Below are the code and all the weights of a small trained network. Each question names an input and a class and asks about switching units off, where a switched-off unit gives its printed mean instead of its output.

import numpy as np


def w(rows, s, z=0):
    codes = np.array(rows[::2]) - 128.0
    scale = np.full(codes.shape[1], s)
    scale[-1] = z or s
    return codes * scale


def f(y):
    return np.maximum(y, 0)


def log_softmax(a):
    a = a - a.max(-1, keepdims=True)
    return a - np.log(np.exp(a).sum(-1, keepdims=True))


def net(x, mask):
    res = np.array(x, float).reshape(1, 8) / 4 @ E
    y = f(res @ A[0][:, :-1].T + A[0][:, -1])
    res = res + np.where(mask, y, B[0][:, -1]) @ B[0][:, :-1]
    return log_softmax(res[-1] @ U[:, :-1].T + U[:, -1])


A, B = {}, {}
E = w([
[117,147,49,29,220,146,199,223,188,152],'x0',
[130,131,126,122,126,132,123,130,123,127],'x1',
[125,121,131,125,133,126,128,121,131,132],'x2',
[215,49,70,127,76,28,60,191,129,216],'x3',
[198,134,2,174,184,193,120,35,105,144],'x4',
[124,123,129,127,141,126,119,128,118,128],'x5',
[128,132,127,131,128,133,127,139,127,130],'x6',
[100,25,79,127,95,132,229,155,10,102],'x7',
],0.0055)
A[0] = w([
[90,38,57,125,104,129,217,152,17,107,201],'neuron 1',
[134,100,184,198,60,117,94,79,92,104,50],'neuron 2',
[186,95,105,131,90,68,84,149,126,205,74],'neuron 3',
[63,118,226,68,81,75,123,208,135,124,56],'neuron 4',
[151,173,115,131,162,144,86,96,193,155,118],'neuron 5',
[61,191,179,137,157,202,179,77,125,42,64],'neuron 6',
[110,137,109,60,164,139,150,173,176,139,109],'neuron 7',
[118,136,107,61,175,135,170,180,156,129,3],'neuron 8',
[120,123,192,197,60,110,87,65,91,91,33],'neuron 9',
[108,138,87,63,178,138,169,176,157,128,14],'neuron 10',
[131,116,169,191,68,121,84,84,89,103,57],'neuron 11',
[193,81,97,144,78,58,80,171,131,208,28],'neuron 12',
[123,142,94,58,163,132,160,187,168,147,45],'neuron 13',
[153,194,123,143,154,120,70,109,203,149,191],'neuron 14',
[223,134,3,167,197,208,105,43,105,181,136],'neuron 15',
[152,197,139,121,164,128,62,112,207,157,182],'neuron 16',
[116,115,177,195,67,111,93,85,88,87,38],'neuron 17',
[118,114,81,74,161,138,170,167,144,129,60],'neuron 18',
[186,154,52,163,178,197,128,60,115,134,125],'neuron 19',
[103,151,207,100,116,94,100,180,159,131,57],'neuron 20',
[59,188,186,142,172,213,175,77,124,44,86],'neuron 21',
[144,207,192,122,157,112,41,117,230,165,110],'neuron 22',
[72,144,229,77,84,89,155,189,154,99,22],'neuron 23',
],0.0056,0.0016)
B[0] = w([
[231,78,233,131,135,215,196,185,23,62,242],'neuron 1',
[191,186,116,130,195,110,144,78,158,201,212],'neuron 2',
[93,66,68,41,81,204,58,171,203,158,207],'neuron 3',
[51,159,98,203,72,13,155,108,154,72,210],'neuron 4',
[156,95,176,154,113,146,174,154,79,73,181],'neuron 5',
[106,49,56,28,76,227,38,180,222,184,220],'neuron 6',
[176,186,116,158,184,108,146,79,140,177,179],'neuron 7',
[190,194,107,142,206,94,141,61,162,196,169],'neuron 8',
[204,196,112,119,202,125,148,70,158,214,216],'neuron 9',
[179,190,127,143,191,105,146,80,152,197,174],'neuron 10',
[186,187,119,134,195,112,147,76,167,201,204],'neuron 11',
[93,72,67,42,90,205,46,170,214,165,218],'neuron 12',
[185,190,133,144,196,113,135,85,143,182,178],'neuron 13',
[161,94,193,135,117,169,171,160,69,75,201],'neuron 14',
[19,157,97,194,55,3,155,111,145,52,254],'neuron 15',
[171,91,188,142,124,178,181,155,62,83,205],'neuron 16',
[208,195,112,129,211,112,150,60,158,211,204],'neuron 17',
[185,193,138,148,189,108,158,66,135,179,170],'neuron 18',
[24,134,88,170,66,33,137,120,150,76,214],'neuron 19',
[78,132,131,180,85,71,156,130,116,71,179],'neuron 20',
[103,67,57,40,74,214,52,174,210,178,228],'neuron 21',
[214,75,196,128,122,219,184,191,41,71,217],'neuron 22',
[56,151,90,189,82,13,137,105,172,89,198],'neuron 23',
],0.0051,0.0058)
U = w([
[204,216,116,139,216,107,143,61,157,255,76],'0',
[87,54,58,3,69,190,48,163,203,176,83],'1',
[20,154,101,211,69,37,148,109,139,39,127],'2',
[215,74,221,137,130,190,186,166,44,40,78],'3',
[121,129,135,122,140,127,113,127,119,129,254],'4',
],0.0074,0.0069)

Each question gives the input, the list of numbers given to net, and the class t.
The units are the neurons (one row each of A and B). Each row of codes is followed by its name. A weight is (code - 128) times the scale printed after its matrix; where a second scale follows, it is the last column's (A, B and U).
mask holds one flag per neuron, in row order. A switched-off neuron (its flag False) gives its mean, the last column of its row in B, instead of its output. The means were averaged over made-up inputs and are rounded, as every weight is.
A unit's drop is (log p(t) with every unit on - log p(t) with that unit switched off) / (log p(t) with every unit on - log p(t) with every unit switched off).
The circuit of an input: a set's keep is (log p(t) with only the set's units on - log p(t) with every unit switched off) / (log p(t) with every unit on - log p(t) with every unit switched off). Starting from the 12 units with the biggest drops (on a tie, the unit counted first), units are removed one at a time, each time the one whose removal leaves the highest keep (on an exact tie, the one counted first), for as long as the keep stays at least 0.8.
units of the circuit, in order: the units of the circuit, biggest drop first
unit that matters most: the unit with the biggest drop
top k neurons: the k neurons with the biggest drops, biggest first
drop of u: that unit's drop, to one decimal
input [-2,7,2,6,-6,8,8,-7], class 3: units of the circuit, in order	[neuron 22]
input [-1,3,6,-5,4,-7,-2,5], class 1: units of the circuit, in order	[neuron 6; neuron 21]
input [2,-1,-4,-5,-5,7,4,2], class 1: top 4 neurons	[neuron 6; neuron 21; neuron 15; neuron 19]
input [7,5,-4,3,-3,5,-5,-8], class 3: units of the circuit, in order	[neuron 22; neuron 16]
input [-4,0,-6,-6,4,-2,3,6], class 1: top 2 neurons	[neuron 6; neuron 21]
input [-2,1,7,1,7,-1,0,-7], class 2: top 2 neurons	[neuron 15; neuron 19]
input [3,1,5,4,-8,-4,-5,-5], class 2: top 3 neurons	[neuron 4; neuron 23; neuron 20]
input [4,-3,1,-7,-2,6,4,-3], class 1: top 2 neurons	[neuron 6; neuron 21]
input [-7,-6,3,-6,-7,3,-2,2], class 0: units of the circuit, in order	[neuron 9; neuron 17]
input [-2,4,2,3,-5,-4,8,-6], class 3: top 2 neurons	[neuron 22; neuron 15]
input [5,-4,-4,-1,-8,7,-7,-4], class 2: top 2 neurons	[neuron 4; neuron 23]
input [2,-1,4,-8,-5,-2,8,-7], class 1: top 3 neurons	[neuron 6; neuron 21; neuron 1]
input [-8,7,-2,-3,-7,5,8,1], class 0: top 2 neurons	[neuron 9; neuron 17]
input [5,-6,-6,-1,-1,8,7,8], class 3: unit that matters most	neuron 1
input [-6,-2,-6,8,2,1,-3,3], class 1: top 2 neurons	[neuron 12; neuron 3]
input [5,3,7,4,4,-8,5,8], class 3: drop of neuron 19	0.0
input [8,-3,0,-4,-8,7,3,0], class 0: drop of neuron 2	-0.1
input [5,5,5,-6,-1,5,-3,-2], class 1: drop of neuron 21	1.1
